Here is a tiny trained network, its code and every weight. The questions are about switching its units off for an input and a target symbol, where a switched-off unit gives its printed mean instead of its output.

import numpy as np


def w(rows, s, z=0):
    codes = np.array(rows[::2]) - 128.0
    scale = np.full(codes.shape[1], s)
    scale[-1] = z or s
    return codes * scale


def f(y):
    return np.maximum(y, 0)


def softmax(a):
    e = np.exp(a - a.max(-1, keepdims=True))
    return e / e.sum(-1, keepdims=True)


def log_softmax(a):
    a = a - a.max(-1, keepdims=True)
    return a - np.log(np.exp(a).sum(-1, keepdims=True))


def net(x, mask):
    ids = ['αγδζθξστψ'.index(c) for c in x.split()]
    T = len(ids)
    res = E[ids] + P[:T]
    r = res
    for j in range(2):
        rows = slice(2 * j, 2 * j + 2)
        q, k, v = (r @ M[0][rows].T for M in (Q, K, V))
        z = softmax(np.where(np.tri(T) > 0, q @ k.T / 2**0.5, -1e9)) @ v
        o = O[0][rows]
        res = res + np.where(mask[j], z, o[:, -1]) @ o[:, :-1]
    y = f(res @ A[0][:, :-1].T + A[0][:, -1])
    res = res + np.where(mask[2:18], y, B[0][:, -1]) @ B[0][:, :-1]
    return log_softmax(res[-1] @ U[:, :-1].T + U[:, -1])


Q, K, V, O, A, B = {}, {}, {}, {}, {}, {}
E = w([
[167,220,140,170,139],'α',
[122,43,96,142,196],'γ',
[63,169,98,149,124],'δ',
[103,177,191,66,174],'ζ',
[196,212,191,84,154],'θ',
[72,139,123,180,39],'ξ',
[164,104,163,38,51],'σ',
[75,50,204,168,84],'τ',
[93,222,128,59,254],'ψ',
],0.02)
P = w([
[118,106,171,93,156],'0',
[125,65,164,104,139],'1',
[250,125,54,172,171],'2',
[73,177,129,76,141],'3',
[137,79,166,89,133],'4',
[188,89,46,190,185],'5',
[62,240,132,77,150],'6',
[124,61,168,99,129],'7',
[181,66,45,162,175],'8',
],0.013)
Q[0] = w([
[2,121,143,165,98],'h0',
[166,144,136,165,76],'h0',
[160,151,149,85,136],'h1',
[120,90,108,108,76],'h1',
],0.012)
K[0] = w([
[124,92,133,145,109],'h0',
[114,148,97,136,183],'h0',
[133,185,252,107,137],'h1',
[137,142,104,131,24],'h1',
],0.011)
V[0] = w([
[121,79,133,117,142],'h0',
[158,142,103,95,144],'h0',
[24,149,157,2,47],'h1',
[105,167,162,165,126],'h1',
],0.0068)
O[0] = w([
[136,155,135,190,170,146],'h0',
[199,60,114,13,81,138],'h0',
[115,64,124,84,85,254],'h1',
[163,150,92,255,154,137],'h1',
],0.0098,0.0045)
A[0] = w([
[114,148,213,93,126,63],'n0',
[216,122,130,167,190,164],'n1',
[109,102,147,146,172,255],'n2',
[104,194,125,98,146,177],'n3',
[145,130,179,160,64,168],'n4',
[109,201,44,136,103,155],'n5',
[57,80,187,105,131,180],'n6',
[147,110,215,150,160,109],'n7',
[154,76,165,70,154,141],'n8',
[111,135,177,143,62,73],'n9',
[57,144,134,157,96,179],'n10',
[140,79,132,129,87,154],'n11',
[250,100,150,93,177,176],'n12',
[68,129,133,125,131,107],'n13',
[177,106,117,176,90,207],'n14',
[107,62,140,123,165,168],'n15',
],0.013,0.0067)
B[0] = w([
[217,101,207,132,222,195],'n0',
[145,99,113,166,27,194],'n1',
[91,169,99,185,69,219],'n2',
[92,124,46,92,105,205],'n3',
[229,215,34,138,196,170],'n4',
[118,17,160,127,152,174],'n5',
[122,168,168,97,143,252],'n6',
[109,57,133,254,179,168],'n7',
[96,48,114,134,141,245],'n8',
[208,193,58,116,188,156],'n9',
[133,162,193,66,93,184],'n10',
[201,164,72,125,111,175],'n11',
[88,129,102,187,107,249],'n12',
[171,187,184,72,151,164],'n13',
[80,94,79,141,54,167],'n14',
[73,160,138,90,139,200],'n15',
],0.0077,0.012)
U = w([
[164,142,66,177,99,209],'α',
[92,76,108,150,95,150],'γ',
[57,137,168,68,4,254],'δ',
[125,72,254,123,136,57],'ζ',
[231,71,183,185,164,63],'θ',
[196,231,136,116,55,22],'ξ',
[194,151,125,51,143,183],'σ',
[172,211,187,153,158,183],'τ',
[101,177,88,60,187,12],'ψ',
],0.0098,0.0045)

Each question gives the input, a string of symbols that net reads in full, and the target symbol t.
The units are the heads (2 rows each of Q, K, V and O) and the neurons (one row each of A and B). Each row of codes is followed by its name. A weight is (code - 128) times the scale printed after its matrix; where a second scale follows, it is the last column's (O, A, B and U).
mask holds one flag per unit, heads first, then neurons. A switched-off unit (its flag False) gives its mean, the last column of its rows in O or B, instead of its output. The means were averaged over made-up inputs and are rounded, as every weight is.
A unit's drop is (log p(t) with every unit on - log p(t) with that unit switched off) / (log p(t) with every unit on - log p(t) with every unit switched off).
The circuit of an input: a set's keep is (log p(t) with only the set's units on - log p(t) with every unit switched off) / (log p(t) with every unit on - log p(t) with every unit switched off). Starting from the 12 units with the biggest drops (on a tie, the unit counted first), units are removed one at a time, each time the one whose removal leaves the highest keep (on an exact tie, the one counted first), for as long as the keep stays at least 0.8.
circuit, biggest first: the units of the circuit, biggest drop first
unit that matters most: the unit with the biggest drop
top k neurons: the k neurons with the biggest drops, biggest first
which heads matter: for each layer, one digit per head in row order, 1 if its drop is at least 0.15 and else 0, layers parted by /
drop of u: that unit's drop, to one decimal
input σ δ σ ψ ψ ζ γ σ ζ, target γ: unit that matters most	n10
input θ γ α ξ ξ ζ, target α: circuit, biggest first	h1; n6; n1
input ξ ζ α σ σ ζ ζ, target σ: top 2 neurons	n0; n12
input θ ψ σ ζ, target σ: circuit, biggest first	n0; h0
input ψ α ζ ψ ψ α σ θ τ, target α: circuit, biggest first	n4; n11
input ζ σ ψ, target α: which heads matter	00
input δ ξ ζ γ α θ γ, target δ: which heads matter	00
input ξ α ψ ζ ζ τ, target α: which heads matter	00
input ψ γ σ, target α: top 2 neurons	n11; n12
input σ ζ ζ ζ ζ θ θ ζ ζ, target δ: top 3 neurons	n0; n4; n7
input ζ ζ ζ σ γ θ θ, target σ: top 3 neurons	n0; n2; n3
input ψ σ σ, target γ: top 2 neurons	n8; n12
input γ ψ θ, target α: drop of n12	0.1
input ξ ψ δ ψ θ, target θ: drop of n9	0.0
input σ α ψ γ θ, target θ: drop of n0	0.3
input γ ζ σ δ τ, target τ: top neuron	n4
